Each row is followed by roughly how far along a hidden order it lies, from 0 to 15. A new part has a new order.
[  1.2   0.1   1.8  -0.9   1.2   0.7   2.0  10.6  -8.8 -17.5  -1.0  11.8
   1.5  -0.8   2.7   2.8  -4.9  -4.7]
11
[ -7.9  -4.8  -4.3  -2.9  11.9  -3.4  -0.8  -7.6  13.3 -19.3  -0.9 -14.8
   8.0   5.2 -10.8 -17.8  32.6  54.5]
10
[ -4.6   1.0  -3.0   0.8   7.1  -4.1   3.8   1.9  16.1 -40.4  -3.1  -1.3
  -1.1   0.8  -0.2   0.3   6.1  25.3]
5
[ -5.3  -0.1  -1.1  -1.5  17.0  -3.2   8.8   2.0 -18.1 -31.2   0.1  15.3
 -12.9  -1.0   7.8  -1.5   8.0  21.3]
8
[ -4.1  -3.8   1.2   0.4  -4.1  -0.1  -1.4  14.8   8.8 -17.0  -4.8   9.3
   5.1   0.9   1.9  -4.0   0.2  20.6]
14
[-11.4  -9.2  -1.7  -1.7  11.3   0.2   7.1   9.0 -13.9 -30.5  -1.6  14.0
  -1.1   2.5   0.3  -4.0  13.3  36.7]
13
[ 13.1   3.2  -0.3  -2.3   7.1   0.3   9.1   5.2  -7.4 -20.8   0.9  -7.7
   6.7  -2.4 -13.0  27.6  19.1 -11.2]
0
[ -7.9  -8.0  -0.4  -0.4   0.4   1.9   5.2  22.1 -18.3 -42.4  -5.5  25.2
   3.4   2.2  -0.9  11.6   8.7  22.9]
15
[ -5.1  -7.8  -3.1  -1.7   8.0  -0.8   4.5   5.8  -3.6 -29.7  -3.9  12.3
   4.2   2.7   0.9  -7.5   4.5  40.9]
14
[ 21.3   5.8  -0.8  -2.9  -6.2   1.2   2.3  -4.6 -11.5  12.5  -2.5  -6.7
  13.5  -2.9  -8.5  17.8 -15.5 -12.5]
3
[-17.8  -2.4  -3.3  -0.8   6.4  -3.0  -1.9   6.4  42.9 -50.5  -3.7  -9.9
  -1.9   4.0   1.3  -9.3  23.3  58.3]
13
[ -7.0   3.0   0.8   4.2  -3.0  -2.6   1.9  18.6  15.3 -48.7  -4.6  13.9
 -13.5  -1.2  11.9   7.5  -4.6  -6.4]
9
[  2.5   4.3  -0.5  -5.3  -3.4  -5.1  -2.4   2.1   3.7 -46.2   0.2  -5.4
   5.0   0.5  -1.7  -0.6  31.6  -6.8]
12
[ -0.2   0.7 -10.3   4.2  16.7   1.0  -4.7  12.4  41.4 -33.4 -11.0 -16.5
  25.6   3.6  -9.8  -7.9  16.3  97.7]
6
[ 14.5   1.0  -3.4   1.2   1.0  -0.2   9.1  16.4   8.9 -47.9  -7.4   3.0
  16.8  -3.3  -9.7  23.6  13.3  23.4]
2
[ -3.8 -10.1  -1.4   2.3  -0.4   5.9   6.8  21.7  -5.3 -15.5  -4.7   8.5
  17.2   1.9 -13.8  10.6  23.2  30.9]
7
[-7.2 -5.5  1.6 -0.5  0.3  2.2  1.3  5.6  0.6  7.3 -2.7  5.7  2.5  2.2
 -3.0 -7.5 -1.0 16.6]
11
[  4.4  -0.7  -1.0   0.1   9.7   0.9  13.2  20.2 -24.1 -46.8   4.2   7.8
   5.1  -0.1 -13.9  23.6  45.3 -14.2]
5
[10.6 -2.2 -2.1  2.6 -0.4  2.1  6.7 17.8  4.9 -8.2 -5.8  0.5 15.4 -1.2
 -9.2  5.2  7.6 21.9]
5
[ 11.8   1.3   0.0  -1.0   3.0   1.3   4.0  10.4 -22.6 -10.8  -1.1  10.6
  10.1  -1.6  -2.1   5.0   0.8  -1.3]
9
[ -0.9   3.6  -0.6   3.5   1.2  -5.2   2.5  19.7  38.2 -37.6  -1.6 -19.6
   2.5   0.6 -12.0   7.5  39.5  20.8]
3
[ -9.0  -1.8  -0.9  -0.2  -3.5  -4.0  -5.3   9.5  26.5 -54.0  -8.0   7.2
  -0.3   1.7   8.8  -6.1   0.7  47.4]
15

Next part:
[ 17.5 -18.7  30.0 -48.3  17.0  -8.4  37.4  13.1  24.4  -6.7   5.1  29.3
  -9.2  29.4  71.1  -8.8  -5.5 -21.2  76.4  -6.3  33.0  -9.9  19.1  -3.4
 -12.3  -4.1  -0.4]
14
[-42.0 -27.4 -15.7  18.4  -5.1 -36.3 -17.0  -7.5  32.7 -18.7   3.8   9.5
  -9.8 -36.4 -18.8   2.9   8.1  21.4 -17.5 -21.5  23.0   8.0  20.2  17.6
  15.8  -9.9 -20.0]
0
[ 20.7  10.9  11.6 -17.1  23.2  61.9  67.6  28.8 -14.5  46.6  -2.4  36.1
   0.0  27.3  -1.5 -15.1   4.2 -79.6  44.6  31.5  33.4 -57.1 -28.4  58.1
   0.8 -40.4  21.1]
14
[ 28.0   6.7 -19.2   9.9  30.9  -6.2 -24.4   9.9  -5.7 -63.3   4.2  37.8
  25.6 -59.3   1.9  14.9 -17.3   6.1  13.8  12.4  23.7  14.5  43.4  12.5
 -21.6 -19.9  23.3]
9
[ 50.0 -18.6   7.0 -62.7  32.8  24.3  -6.2  39.2 -26.4  -9.4 -24.5  33.6
  32.5 -36.0   5.4  -8.4 -37.7 -29.5  21.2  75.5  17.8 -16.8  -5.6  53.9
 -26.0 -32.9  17.7]
1
[ 29.2 -26.3  49.5 -99.9  14.2   9.2  -4.0  44.5 -15.7  14.5 -20.9  25.1
  -1.5 -26.3  30.4 -21.4 -16.3 -22.6  29.8  65.9  20.9 -18.8 -16.4  28.6
 -24.2 -17.9   0.1]
1
[ 50.4 -27.0  29.6 -82.7  20.6   6.9 -16.4  44.3 -20.9  -0.2 -21.0  27.8
   6.3 -29.7  22.8 -17.4 -19.3 -16.3  17.3  68.4   8.5   1.1 -13.8  28.2
 -25.4 -22.7   1.9]
0
[ 60.9  16.8   7.8 -18.3  39.8  33.1   4.7  23.5 -13.1 -34.1  -2.5  51.7
  37.8 -28.5  18.7  -3.5 -17.2 -55.1  40.8  58.7  21.1 -22.9  25.5  58.8
 -35.0 -32.0  39.6]
7
[ 34.7 -22.6  40.5 -43.8  30.8  23.4  63.0  11.5  17.7   3.9   4.5  32.5
   2.5  60.7  72.7 -14.2 -17.2 -80.1  84.6   7.9  22.6 -36.1  12.1  49.4
 -32.6 -18.5  19.8]
15
[-35.3 -37.5 -25.9  19.7   4.5   4.0  42.3   6.0 -18.8  42.7  -0.4   6.9
  -3.7 -13.1 -46.3  12.2 -11.3   1.8 -14.0 -19.9  22.1 -12.0 -18.5  13.0
  34.2 -15.7   0.4]
9
[-38.6 -18.5 -38.3  34.4  -4.6  -2.4   2.4  -6.1  -8.1 -20.4   2.2   5.2
 -13.0 -37.3 -40.3  18.0  -0.2  56.1 -38.4 -34.2  23.4   8.2  17.6 -12.1
  45.5  -6.6  -8.0]
15
[ -3.4 -18.3   7.4   1.7   1.4  -6.3  14.8  13.7  11.7  21.1  -0.5  20.2
  -9.4 -13.8 -10.6  -8.0  15.3 -25.7  18.6  19.0  37.7 -18.4  13.2  70.9
  23.9 -16.7   3.3]
2
[ 17.9 -42.2  42.5 -79.6   9.8  -4.7  20.9  24.9   3.0  30.5 -11.1  16.5
 -18.3  33.2  63.1 -15.9 -21.8 -17.9  53.5   2.0  16.0 -15.4  -8.7   9.9
  -7.2  -3.2  -9.5]
9
[-27.5 -33.5 -11.6  24.6  -1.8 -24.2  -4.4  -1.1  31.7  -8.2   4.9   7.5
 -12.5 -33.2 -17.0   7.8   6.4  -7.0 -21.1  -7.6  26.5  -5.2  16.5  19.5
  33.1 -17.8  -5.5]
0
[-54.3 -30.7 -19.6  40.7  -9.0 -47.1 -25.5 -10.7  28.2 -33.4   0.1  -1.4
 -21.2 -47.1 -35.8  18.0   8.0  53.9 -31.3 -27.3  26.9  20.7  21.9  -2.4
  47.2  -4.7 -20.5]
0
[-21.4  -3.3  -9.0  15.7   9.1  10.6  24.9  13.3  32.9 -17.4   9.6  16.3
  -9.4 -25.0  -5.2   3.9   2.6 -26.6   4.0  14.7  30.4 -25.8 -11.1   6.2
  36.3 -30.5   4.6]
9

Next part:
[-36.8 -53.1  -5.1  28.8   3.6  13.2  -1.6 -14.8  40.1 -12.6 -18.3 -27.7
  13.5  30.2 -15.9  43.7  15.6  -4.9 -25.5  15.4 -24.4 -18.3  13.0   4.1
   2.2  14.4 -34.5  -4.1   1.3   4.7  -5.9  33.0  38.4  15.1  36.6   2.2
  11.6 -36.8  31.5  -1.6  -2.2  13.3   0.2 -78.5  11.1 -16.7 -13.6 -30.6
 -22.0 -17.9  56.6]
0
[ -6.8  35.5   2.3  -4.0  17.0  19.5 -15.1 -10.0  -6.6  17.4  -7.7  -0.2
  15.3 -43.9  15.3  -7.2  45.9 -35.5   8.0  -7.6  -7.0  -5.7  -9.7 -16.5
   7.4 -10.5  -1.9   5.5 -13.2 -18.9  12.2   4.8  49.1 -57.7 -13.2   9.6
  -0.4  51.8 -18.8  -2.7 -15.1 -17.7   4.8  24.2  14.8  -1.6   8.0  13.1
  19.0  11.5   7.1]
11
[-65.1  39.4 -64.3 -18.3  44.8  36.1 -12.2  48.8 -16.0  36.6  -7.2   3.9
  37.4 -34.4  25.0   5.9  33.6 -27.6  27.6 -12.4  14.4   2.8  20.9 -70.1
  -7.4  32.5  17.8  -7.8 -19.3 -11.5 -36.2 -20.4   2.8  -0.7 -40.1  35.6
  19.8  99.9 -29.3 -19.1  24.2 -30.7  15.9  42.2  54.4  47.7  -7.2 -15.0
 -16.0   0.7   9.8]
6
[-10.4  14.4 -10.4  17.2  26.0  36.2 -23.8 -35.2  -8.7  16.5   3.6   1.8
  25.1 -67.4  10.6 -17.6  36.2 -39.0  -0.3  11.7 -15.2 -22.3 -15.3  12.8
  21.9   6.8 -15.5  23.7  -8.7 -34.5  15.4   8.0  56.8 -75.3  -5.4  -7.1
  -5.4  46.5  -7.0 -16.9 -22.5 -26.7   0.2   0.5  12.0 -31.0   5.2   9.9
  24.0 -17.7 -14.9]
11
[-22.1  16.2  -1.7  -3.4  19.0  31.2 -13.5 -19.0  -3.5  15.4 -16.6  -0.2
  21.7 -36.6  17.1   5.0   6.7 -27.7   6.9  -2.1 -13.2 -12.1 -11.1 -11.6
   5.5  -5.2  -6.9   6.8  -8.6 -14.4   7.9  19.4  26.9 -61.4  -0.5  15.2
   2.4  39.4 -12.4  -9.6 -19.0 -25.0   6.1  14.3  15.9   0.3   3.3  -0.5
  13.0   4.6   3.2]
2
[-30.6 -43.6 -26.8  35.5   3.1  -6.8  -0.5 -23.1  41.8 -13.1   4.3 -30.3
   7.4  23.6 -14.2  36.8  -4.2 -16.0 -33.5  23.3 -23.5 -28.1   7.9  21.9
  15.2  38.4 -33.6   2.4  13.4  -4.5  -2.9  49.6  51.2  16.1  41.8 -15.0
   9.1 -49.1  35.8  -8.5   0.4  11.5  -4.9 -79.0   4.7 -25.0 -14.0 -26.8
  -9.6 -53.9  58.7]
0
[ -2.9  29.9 -27.1   8.4  27.5  21.0 -13.2   0.4 -19.6  14.8   7.1  12.2
  13.5 -46.3   8.0 -22.4  20.6 -15.9  11.1   4.6   5.8 -13.0  -7.4  -7.2
  13.7   9.5   3.9  23.1  -4.8 -25.7  -8.6 -12.2  28.0 -34.4 -41.1   2.4
  -0.4  40.0  -5.9 -13.1   0.4 -25.2  -0.3  15.6   3.5   0.4   3.8  11.0
  11.5 -22.4 -35.8]
11
[ 18.5   3.7  45.3 -28.2 -32.8 -11.4  14.9  10.7   5.3  -7.3 -15.0  -8.2
 -17.5  47.0   5.5  13.8  -7.3  15.2   9.3 -21.3  -1.0  31.0   3.3 -12.6
 -22.3 -27.1  10.5 -29.5  -4.5  35.1  17.0  28.8 -63.3  17.5  40.9  12.3
  -3.8 -25.8 -20.1  23.2 -11.5  22.3   2.8  35.9 -30.8  -2.0   1.4   4.2
  -1.5  50.2  30.6]
8
[-25.3   5.7  62.7   9.5  10.4  38.0 -23.7 -52.5  20.8   9.3 -39.3  -8.4
  13.9 -28.1  10.4   4.9  42.2 -40.7  -2.9  -0.5 -23.2  -9.4 -19.8  -1.0
   4.1 -20.6 -20.2   3.3 -13.3  -8.7  25.4  40.3  31.7 -66.0  17.0  15.8
  -6.2  30.1  -5.9  -7.5 -39.0 -18.4   5.5   8.5   8.9 -15.6   7.8   1.3
  23.3  15.9  19.7]
15
[-17.8   7.1  33.1   6.0  11.5  32.0 -22.4 -44.4  23.9  13.3 -55.6  -1.9
  13.8 -24.7   2.2 -10.9  54.4 -31.4   3.3  -1.3 -31.2 -10.1 -15.5  -3.8
  -4.7 -27.7 -13.6  -0.1 -21.3 -10.6  15.9  37.4  19.3 -60.1  19.4  24.6
  -1.6  17.0  -8.2  -0.1 -37.5 -28.3  11.2  -9.4   8.9 -13.5  12.2  -1.5
  26.7  17.1   2.7]
15

New part:
[  3.6  13.1   7.0 -64.1 -10.2 -12.5 -19.4  -7.3  18.3 -45.3 -14.7 -29.0
  20.2  14.5  -1.2   8.6  -3.5   5.8 -11.8  80.9 -44.4  -2.4 -54.1  -2.9
  34.1  20.3  -8.4 -31.6   5.5 -22.1  20.5  36.0]
14
[  7.6  20.4   2.0 -53.4 -16.7 -17.1 -32.6  -1.1  19.6 -43.9 -11.9 -30.3
  22.3  11.2   5.3   8.0  -5.7   9.9  -8.1  83.1 -45.0  -4.1 -32.5  -1.0
  28.5  12.7  -7.1 -44.2  10.5 -24.6   0.6  39.5]
15
[  4.1  -3.9 -11.8  -4.6  23.2   2.3  24.5 -13.4 -14.5  29.5  14.2   1.7
  -7.1  10.3  -6.6  -2.2  -2.2 -22.1   4.8  16.6  13.8  -9.7 -20.9 -16.5
   2.5  -3.7 -15.9   4.9  -2.6   5.1  24.6 -39.4]
6
[ -0.6  -6.2  -6.7 -24.8  18.3  -1.0  12.0 -18.6  -8.6   1.4   7.2  -2.4
   1.8  10.0 -10.7   2.6 -14.2 -22.9  -5.5  33.8  -4.4 -13.0 -36.4 -14.7
  17.6   4.9 -18.7  -2.0  -5.7  -8.7  39.3 -29.1]
8
[ -2.8 -23.8 -12.5  12.1  31.3   5.2  12.3 -15.5  -7.6  39.8  10.5   8.4
  -9.3  14.0 -14.2   5.5 -31.9 -18.7 -10.5  71.2   7.1 -19.1 -24.3 -21.5
   9.9  -1.2 -30.7   6.5 -15.9  -5.0  32.8 -57.1]
5
[  7.1   1.6  -1.6  -7.2   2.4 -16.6  21.0  -6.1 -11.7  -0.3  -5.3  -5.7
  -5.8  10.9   4.0  -4.0  30.9  -2.5  21.2 -22.9  11.1  13.5 -12.4  -5.6
 -23.2  -2.2   4.7  12.3  -1.7  16.8  -3.6  14.1]
6
[  6.7  -3.5 -16.4  -6.0  17.8   2.1  27.6  -9.1 -22.1  10.2  18.3  -0.3
  -3.7   6.8  -4.4   0.7 -17.2 -21.1   1.0  46.8   8.5 -17.1 -12.1 -16.0
   6.9  -3.8 -18.9 -10.6  -2.6  -5.8  23.1 -32.4]
8
[  3.9   9.4  -0.4 -41.7  -3.4 -11.8  -3.4 -10.5   8.8 -28.1  -6.7 -21.1
  14.0  12.5  -1.7   6.6  -0.8  -0.6 -10.0  63.6 -25.9  -5.0 -44.8  -7.5
  24.4  11.7 -11.6 -32.8   1.5 -17.4  14.3  22.1]
12
[  3.8  -4.9  -6.5 -19.7  14.8  -4.0  28.9 -18.2 -15.7   7.7   3.8  -1.7
  -3.0   7.9  -6.2  -4.5   6.4 -13.9   8.1  15.2   8.7  -4.6 -33.0 -17.6
   3.2   0.9  -1.8   5.0  -5.8   6.1  27.9 -27.0]
7
[ -1.8 -25.7  -4.2  15.7  30.9  -1.3  36.3 -19.7 -21.5  36.9   7.9  19.2
 -21.3   6.5 -15.9  -6.4   4.0 -22.3   4.9 -23.8  34.3   4.3 -26.5 -18.6
 -22.5  -4.3  -7.5  39.7 -16.5  21.8  19.1 -49.6]
1
[  0.1  -7.9   8.8  -9.2   3.5 -18.7  32.2 -16.2 -11.9  -3.7 -13.9   4.2
  -9.7   7.8  -2.9  -2.8  35.2  -7.8  15.9 -45.6  20.0  25.2 -37.1  -6.3
 -22.2   4.6   5.2  22.6  -6.8  27.4   3.0  19.3]
4
[  3.3 -11.5  -9.1   0.8  24.9  -1.2  37.6 -16.9 -19.8  21.5   9.2   6.9
 -11.6   9.3  -8.2  -6.4   7.1 -24.9  10.9  -6.3  21.5  -0.5 -25.3 -17.5
 -10.3  -2.0  -9.9  24.6  -2.5  16.0  20.2 -33.0]
4
[  6.3   9.6   8.9 -25.6 -11.3 -24.0  14.7  -5.7   5.1 -25.4 -19.3 -14.9
  -0.5  18.7   5.5   0.1  41.1   8.7  18.8   4.6 -11.1  18.3 -39.9  -3.6
  -5.0   8.9  12.6   5.6   1.9   9.9  -4.8  42.3]
8
[  8.4  18.2   9.0 -36.1 -24.8 -23.4   7.4  -4.8   3.8 -42.6 -19.8 -19.5
   5.7  13.6   9.4  -4.3  53.1   8.5  26.7  -4.5 -11.9  22.7 -33.5   3.6
   0.6   8.3  22.1  -5.2  11.6   5.4  -8.9  58.5]
11
[ 12.5  25.0  10.3 -29.5 -29.5 -21.9  12.3  -0.4   2.1 -42.6 -20.4 -12.6
   5.2   6.1  14.3  -4.3  58.7   7.2  26.9 -35.9   3.8  26.6 -17.8   9.8
 -14.0   2.5  27.8   1.8  14.2  11.1 -22.0  77.0]
9
[  4.5  16.2  -1.6 -56.9  -7.8  -9.6 -27.2  -6.6  10.9 -46.0  -2.0 -24.6
  20.6   9.4   1.7   5.5 -14.1   0.2 -13.5  98.6 -41.0 -11.4 -35.3  -4.3
  31.8  11.8 -18.3 -51.6  10.7 -27.9  14.9  26.5]
15
[ -6.9 -19.9  13.6   3.0  14.0 -15.6  59.3 -21.0 -27.1   6.8 -19.1  12.6
 -17.2  -0.7  -8.2   1.8  45.3 -14.0  11.1 -93.2  43.4  31.2 -39.7 -10.1
 -28.3   9.4  27.7  42.1 -17.0  44.3  17.0  -0.3]
0
[  5.5   3.8  -9.2 -25.1   9.5  -8.5  15.2 -15.9 -10.6 -22.2   4.1  -8.9
   1.2  12.0  -4.6  -0.3   2.4 -14.1   5.0  30.0  -2.8  -6.4 -33.6 -13.4
  10.7   4.4  -7.8 -10.7  -0.4  -3.5  22.2  -7.3]
9
[  5.9   7.3  -3.0 -24.1   2.1 -18.8   2.8  -9.2  -0.5 -18.3  -3.9 -13.3
   6.0  15.6   1.4   3.5  20.9  -3.4   3.9  27.3 -14.4  -1.6 -30.3  -7.4
   8.4   5.4  -6.3 -16.2   0.9  -6.6  -1.0  21.2]
10
